Here is a tiny trained network, its code and every weight. The questions are about switching its units off for an input and a target symbol, where a switched-off unit gives its printed mean instead of its output.

import numpy as np


def w(rows, s, z=0):
    codes = np.array(rows[::2]) - 128.0
    scale = np.full(codes.shape[1], s)
    scale[-1] = z or s
    return codes * scale


def f(y):
    return np.maximum(y, 0)


def softmax(a):
    e = np.exp(a - a.max(-1, keepdims=True))
    return e / e.sum(-1, keepdims=True)


def log_softmax(a):
    a = a - a.max(-1, keepdims=True)
    return a - np.log(np.exp(a).sum(-1, keepdims=True))


def net(x, mask):
    ids = ['Δαβεημσ'.index(c) for c in x.split()]
    T = len(ids)
    res = E[ids] + P[:T]
    u = 0
    for l in range(2):
        q, k, v = (res @ M[l].T for M in (Q, K, V))
        z = softmax(np.where(np.tri(T) > 0, q @ k.T / 4**0.5, -1e9)) @ v
        res = res + np.where(mask[u], z, O[l][:, -1]) @ O[l][:, :-1]
        u += 1
        y = f(res @ A[l][:, :-1].T + A[l][:, -1])
        res = res + np.where(mask[u : u + 16], y, B[l][:, -1]) @ B[l][:, :-1]
        u += 16
    return log_softmax(res[-1] @ U[:, :-1].T + U[:, -1])


Q, K, V, O, A, B = {}, {}, {}, {}, {}, {}
E = w([
[153,56,226,145,111,13,129,139],'Δ',
[184,144,191,179,219,122,160,158],'α',
[65,163,83,113,122,115,126,244],'β',
[114,87,96,154,166,172,39,194],'ε',
[111,126,112,118,167,25,184,50],'η',
[157,75,2,133,145,106,86,61],'μ',
[156,53,80,14,250,62,109,154],'σ',
],0.0096)
P = w([
[213,232,118,88,80,69,9,126],'0',
[153,193,135,68,98,117,57,130],'1',
[141,169,116,84,110,120,105,144],'2',
[112,139,94,117,146,87,127,188],'3',
[89,119,87,129,166,89,146,170],'4',
[69,97,89,135,180,94,169,151],'5',
[53,77,96,134,193,115,189,128],'6',
[27,62,93,138,196,144,213,105],'7',
[32,37,100,134,203,130,229,91],'8',
[3,24,105,122,204,162,248,82],'9',
],0.005)
Q[0] = w([
[151,186,225,57,5,230,169,53],'L0H1',
[37,90,78,50,159,111,100,113],'L0H1',
[125,55,122,92,119,144,133,183],'L0H1',
[88,81,6,83,157,155,104,144],'L0H1',
],0.017)
K[0] = w([
[193,224,119,75,85,112,4,143],'L0H1',
[122,184,187,177,122,86,172,60],'L0H1',
[155,128,149,193,128,126,87,115],'L0H1',
[182,126,227,151,143,90,215,90],'L0H1',
],0.017)
V[0] = w([
[137,8,41,55,110,147,121,105],'L0H1',
[254,43,195,186,119,117,118,133],'L0H1',
[168,68,97,142,185,232,84,208],'L0H1',
[50,27,179,132,30,104,79,160],'L0H1',
],0.0071)
O[0] = w([
[92,140,145,142,186,68,53,66,150],'L0H1',
[229,34,154,116,104,146,105,96,250],'L0H1',
[174,151,177,254,199,145,150,98,110],'L0H1',
[83,64,169,169,100,66,82,138,18],'L0H1',
],0.007,0.0015)
A[0] = w([
[152,192,156,116,104,81,215,86,250],'L0N1',
[207,166,181,105,182,115,46,85,107],'L0N2',
[152,149,112,2,185,176,30,131,206],'L0N3',
[27,162,135,186,123,175,54,159,38],'L0N4',
[74,93,172,148,117,175,226,227,189],'L0N5',
[120,190,214,197,120,67,159,119,67],'L0N6',
[60,243,144,221,49,89,146,156,31],'L0N7',
[77,94,123,72,116,127,204,135,108],'L0N8',
[139,191,129,135,136,22,134,49,246],'L0N9',
[113,185,156,216,115,123,188,179,161],'L0N10',
[74,107,205,112,64,107,197,169,145],'L0N11',
[124,74,128,110,178,139,171,86,20],'L0N12',
[144,97,149,118,98,108,178,190,60],'L0N13',
[76,219,83,186,158,160,129,45,124],'L0N14',
[97,230,190,119,158,161,137,132,97],'L0N15',
[114,101,46,131,92,230,133,135,177],'L0N16',
],0.006,0.0011)
B[0] = w([
[47,208,173,148,173,137,76,134,165],'L0N1',
[170,160,121,123,155,89,80,172,200],'L0N2',
[143,146,117,235,143,20,196,207,255],'L0N3',
[128,147,175,255,107,84,108,56,165],'L0N4',
[114,79,181,46,165,128,70,184,197],'L0N5',
[92,75,150,85,105,137,69,221,174],'L0N6',
[194,64,19,99,15,138,197,146,138],'L0N7',
[62,159,160,204,168,138,118,125,186],'L0N8',
[97,153,102,8,153,119,49,150,204],'L0N9',
[126,122,148,70,73,166,172,191,173],'L0N10',
[146,80,165,114,122,130,62,132,157],'L0N11',
[122,104,128,149,151,114,155,127,177],'L0N12',
[139,115,202,130,145,105,115,103,155],'L0N13',
[178,109,85,72,157,159,56,148,170],'L0N14',
[152,150,74,71,109,154,174,159,152],'L0N15',
[97,155,58,105,201,111,43,199,205],'L0N16',
],0.0092,0.0042)
Q[1] = w([
[100,192,144,131,134,137,104,130],'L1H1',
[100,120,157,154,73,212,163,129],'L1H1',
[97,77,65,115,250,89,50,209],'L1H1',
[203,204,95,150,21,127,107,87],'L1H1',
],0.016)
K[1] = w([
[159,111,49,138,127,111,82,141],'L1H1',
[72,193,159,177,66,219,29,146],'L1H1',
[82,48,79,141,237,105,181,11],'L1H1',
[254,208,153,100,87,9,138,77],'L1H1',
],0.0094)
V[1] = w([
[135,142,246,97,157,122,153,167],'L1H1',
[172,94,98,160,169,87,163,140],'L1H1',
[159,107,118,175,161,151,57,118],'L1H1',
[122,132,100,84,162,111,148,15],'L1H1',
],0.012)
O[1] = w([
[118,143,123,129,255,156,56,74,102],'L1H1',
[143,116,151,116,121,220,174,171,246],'L1H1',
[121,100,145,132,42,185,85,127,189],'L1H1',
[217,198,113,136,100,98,117,203,83],'L1H1',
],0.0082,0.012)
A[1] = w([
[225,122,150,93,143,138,121,153,217],'L1N1',
[133,238,100,192,130,173,195,205,189],'L1N2',
[62,93,103,76,154,123,177,109,100],'L1N3',
[52,100,92,77,114,108,120,63,106],'L1N4',
[45,116,109,162,53,39,72,130,252],'L1N5',
[123,158,157,222,182,161,84,83,119],'L1N6',
[107,184,138,68,113,141,152,76,167],'L1N7',
[106,85,137,167,112,95,78,75,73],'L1N8',
[137,106,104,175,181,48,146,164,100],'L1N9',
[143,125,89,147,140,119,104,75,66],'L1N10',
[179,192,182,96,184,54,114,152,124],'L1N11',
[100,132,169,184,164,82,254,112,122],'L1N12',
[134,151,160,204,71,110,130,106,117],'L1N13',
[185,47,13,207,147,151,130,75,194],'L1N14',
[200,142,77,91,112,98,33,107,121],'L1N15',
[86,39,47,186,158,95,177,148,108],'L1N16',
],0.0073,0.0016)
B[1] = w([
[146,104,69,196,114,216,108,160,216],'L1N1',
[164,243,138,71,169,132,185,83,254],'L1N2',
[153,209,228,121,111,115,84,140,208],'L1N3',
[168,150,88,123,133,107,188,184,170],'L1N4',
[92,148,104,167,14,72,164,6,229],'L1N5',
[202,165,230,117,156,75,182,57,174],'L1N6',
[119,163,146,140,167,102,161,171,139],'L1N7',
[85,83,74,153,129,97,70,82,164],'L1N8',
[47,69,86,145,186,146,92,114,206],'L1N9',
[141,153,146,118,110,153,125,145,130],'L1N10',
[89,70,130,236,146,163,170,200,212],'L1N11',
[192,141,75,83,72,171,42,145,155],'L1N12',
[165,64,174,158,149,85,175,45,145],'L1N13',
[125,86,182,123,192,187,89,225,184],'L1N14',
[157,82,87,2,130,112,107,57,172],'L1N15',
[97,172,234,78,96,97,118,112,239],'L1N16',
],0.0089,0.0066)
U = w([
[49,247,119,79,165,26,138,106,88],'Δ',
[197,162,85,130,3,109,209,163,179],'α',
[232,164,169,244,144,107,140,33,83],'β',
[44,11,200,151,49,123,37,147,128],'ε',
[210,124,24,73,119,97,40,90,6],'η',
[72,126,26,254,181,72,139,183,78],'μ',
[169,160,155,104,185,198,116,224,207],'σ',
],0.0028,0.0018)

Each question gives the input, a string of symbols that net reads in full, and the target symbol t.
The units are the heads (4 rows each of Q, K, V and O) and the neurons (one row each of A and B). Each row of codes is followed by its name. A weight is (code - 128) times the scale printed after its matrix; where a second scale follows, it is the last column's (O, A, B and U).
mask holds one flag per unit, layer by layer, with each layer's heads first. A switched-off unit (its flag False) gives its mean, the last column of its rows in O or B, instead of its output. The means were averaged over made-up inputs and are rounded, as every weight is.
A unit's drop is (log p(t) with every unit on - log p(t) with that unit switched off) / (log p(t) with every unit on - log p(t) with every unit switched off).
The circuit of an input: a set's keep is (log p(t) with only the set's units on - log p(t) with every unit switched off) / (log p(t) with every unit on - log p(t) with every unit switched off). Starting from the 12 units with the biggest drops (on a tie, the unit counted first), units are removed one at a time, each time the one whose removal leaves the highest keep (on an exact tie, the one counted first), for as long as the keep stays at least 0.8.
circuit, biggest first: the units of the circuit, biggest drop first
k most important neurons: the k neurons with the biggest drops, biggest first
top k neurons in layer l: the k neurons of layer l with the biggest drops, biggest first
input ε η μ ε η α, target μ: top 2 neurons in layer 1 : L1N11, L1N9
input μ η σ μ Δ α μ ε η μ, target Δ: circuit, biggest first : L0H1, L1N16, L1H1, L1N1
input σ β ε σ μ Δ ε ε, target ε: most important neuron : L0N2
input ε ε α, target ε: circuit, biggest first : L1H1, L0H1, L0N6
input β ε σ η β η ε, target μ: 3 most important neurons : L1N11, L0N2, L1N9
input ε α α Δ σ α η ε, target μ: circuit, biggest first : L1H1, L1N11, L0N3, L0H1
input ε ε ε ε β Δ, target ε: 2 most important neurons : L0N6, L1N2
input σ η ε ε σ Δ Δ α α α, target β: circuit, biggest first : L1H1, L1N6, L0H1
input β ε ε η σ, target Δ: 3 most important neurons : L1N16, L0N3, L1N2
input μ ε μ σ β ε, target β: circuit, biggest first : L0H1, L0N4, L1N6
input α β β ε ε Δ β, target ε: circuit, biggest first : L1N2, L0H1
input σ ε η μ ε α α α α η, target μ: 3 most important neurons : L1N11, L1N16, L1N9
input α ε η α Δ, target μ: top 2 neurons in layer 1 : L1N11, L1N16
input ε μ β α ε α η η ε β, target μ: 3 most important neurons : L1N11, L1N9, L0N3
input ε ε α ε β ε β ε σ β, target σ: circuit, biggest first : L1H1, L0H1, L0N5, L1N5
input σ σ α ε μ, target σ: circuit, biggest first : L0H1, L1N14, L1N5
input Δ ε η α Δ ε μ β, target α: circuit, biggest first : L1H1, L1N9
input α α η ε, target Δ: 2 most important neurons : L1N2, L1N16
input β β ε α ε α μ ε μ, target α: circuit, biggest first : L1H1
input α α Δ η μ, target Δ: 2 most important neurons : L1N16, L1N2
input σ α Δ σ ε α α ε η β, target μ: 3 most important neurons : L1N11, L1N9, L0N5
input μ η β β, target Δ: top 3 neurons in layer 0 : L0N2, L0N7, L0N8
input μ α ε α, target ε: top 2 neurons in layer 0 : L0N6, L0N16
input σ σ α ε Δ Δ ε ε, target ε: most important neuron : L1N2
input ε Δ ε β, target ε: 2 most important neurons : L1N2, L0N11
input ε ε ε, target β: top 2 neurons in layer 0 : L0N4, L0N16
input σ ε ε μ μ β μ α ε, target α: most important neuron : L0N16
